Below is a small trained network, with its code and all its weights. Each question gives an input and a class and asks what happens when units are switched off, that is, made to give their printed mean instead of their output.

import numpy as np


def w(rows, s, z=0):
    codes = np.array(rows[::2]) - 128.0
    scale = np.full(codes.shape[1], s)
    scale[-1] = z or s
    return codes * scale


def f(y):
    return y / 2 * (1 + np.tanh(0.7978845608 * (y + 0.044715 * y**3)))


def log_softmax(a):
    a = a - a.max(-1, keepdims=True)
    return a - np.log(np.exp(a).sum(-1, keepdims=True))


def net(x, mask):
    res = np.array(x, float).reshape(1, 5) / 4 @ E
    y = f(res @ A[0][:, :-1].T + A[0][:, -1])
    res = res + np.where(mask, y, B[0][:, -1]) @ B[0][:, :-1]
    return log_softmax(res[-1] @ U[:, :-1].T + U[:, -1])


A, B = {}, {}
E = w([
[146,2,181,89,150,147],'x0',
[182,123,33,199,63,200],'x1',
[68,96,152,98,59,87],'x2',
[14,135,194,229,101,220],'x3',
[198,171,149,71,122,225],'x4',
],0.0089)
A[0] = w([
[129,86,85,61,68,164,138],'N0',
[134,247,149,55,192,148,149],'N1',
[215,160,99,70,158,143,253],'N2',
[101,167,102,195,125,123,139],'N3',
[163,130,180,113,151,179,72],'N4',
[152,52,178,178,207,215,101],'N5',
[149,160,151,151,189,177,59],'N6',
[151,113,88,174,126,188,93],'N7',
[133,89,186,98,197,87,245],'N8',
[87,133,166,128,72,203,54],'N9',
[173,125,87,103,104,142,209],'N10',
[35,137,207,93,102,157,217],'N11',
[144,177,84,197,82,150,204],'N12',
[200,139,69,96,142,154,233],'N13',
[213,94,81,80,106,87,40],'N14',
],0.013,0.005)
B[0] = w([
[142,178,162,142,69,155,171],'N0',
[228,68,59,88,69,46,222],'N1',
[174,76,78,172,73,67,253],'N2',
[116,202,87,157,211,148,187],'N3',
[126,82,198,50,123,221,160],'N4',
[112,115,65,55,89,128,203],'N5',
[165,73,144,99,87,115,161],'N6',
[83,117,125,35,108,176,189],'N7',
[147,90,2,28,121,75,230],'N8',
[123,135,171,136,88,204,189],'N9',
[183,175,100,132,110,95,196],'N10',
[44,66,167,135,69,142,236],'N11',
[147,187,48,88,101,211,229],'N12',
[188,118,113,161,108,54,236],'N13',
[169,109,244,183,44,121,218],'N14',
],0.0094,0.013)
U = w([
[170,115,193,144,219,143,1],'0',
[116,186,156,155,77,209,93],'1',
[46,75,254,197,104,115,104],'2',
[136,68,110,42,93,93,249],'3',
[248,141,125,195,79,69,118],'4',
[112,211,47,178,157,104,215],'5',
[148,122,211,149,186,131,37],'6',
[171,132,214,104,219,136,14],'7',
],0.01,0.0048)

Each question gives the input, the list of numbers given to net, and the class t.
The units are the neurons (one row each of A and B). Each row of codes is followed by its name. A weight is (code - 128) times the scale printed after its matrix; where a second scale follows, it is the last column's (A, B and U).
mask holds one flag per neuron, in row order. A switched-off neuron (its flag False) gives its mean, the last column of its row in B, instead of its output. The means were averaged over made-up inputs and are rounded, as every weight is.
A unit's drop is (log p(t) with every unit on - log p(t) with that unit switched off) / (log p(t) with every unit on - log p(t) with every unit switched off).
The circuit of an input: a set's keep is (log p(t) with only the set's units on - log p(t) with every unit switched off) / (log p(t) with every unit on - log p(t) with every unit switched off). Starting from the 12 units with the biggest drops (on a tie, the unit counted first), units are removed one at a time, each time the one whose removal leaves the highest keep (on an exact tie, the one counted first), for as long as the keep stays at least 0.8.
units of the circuit, in order: the units of the circuit, biggest drop first
unit that matters most: the unit with the biggest drop
k most important neurons: the k neurons with the biggest drops, biggest first
drop when u is switched off: that unit's drop, to one decimal
input [-7,8,-5,5,-7], class 5: units of the circuit, in order => N3
input [-5,5,5,1,7], class 1: units of the circuit, in order => N12, N8
input [-2,0,-8,3,-1], class 5: units of the circuit, in order => N3, N14
input [7,4,4,-1,8], class 4: units of the circuit, in order => N0, N13
input [3,-7,3,6,-6], class 2: 4 most important neurons => N11, N1, N12, N2
input [-5,3,-6,8,-8], class 5: 2 most important neurons => N3, N14
input [8,8,8,2,-5], class 2: units of the circuit, in order => N8, N1
input [4,8,-4,2,6], class 3: 2 most important neurons => N7, N5
input [-7,6,8,-2,3], class 5: units of the circuit, in order => N12, N1, N3
input [-3,4,-8,5,2], class 1: 3 most important neurons => N8, N7, N12
input [-6,-1,4,7,-5], class 1: 2 most important neurons => N12, N3
input [0,4,-5,4,0], class 1: 2 most important neurons => N8, N1
input [-1,6,-1,2,6], class 1: 2 most important neurons => N7, N8
input [-2,-6,-4,7,-7], class 2: units of the circuit, in order => N11
input [8,1,7,4,8], class 2: 2 most important neurons => N11, N12
input [-8,-5,-2,8,-3], class 1: drop when N9 is switched off => 0.2
input [-7,-3,6,7,-6], class 2: drop when N11 is switched off => 1.0
input [1,0,7,3,1], class 2: drop when N8 is switched off => 0.0
input [2,4,-2,7,6], class 1: drop when N9 is switched off => 0.1
input [-2,-1,-5,1,-2], class 5: unit that matters most => N14
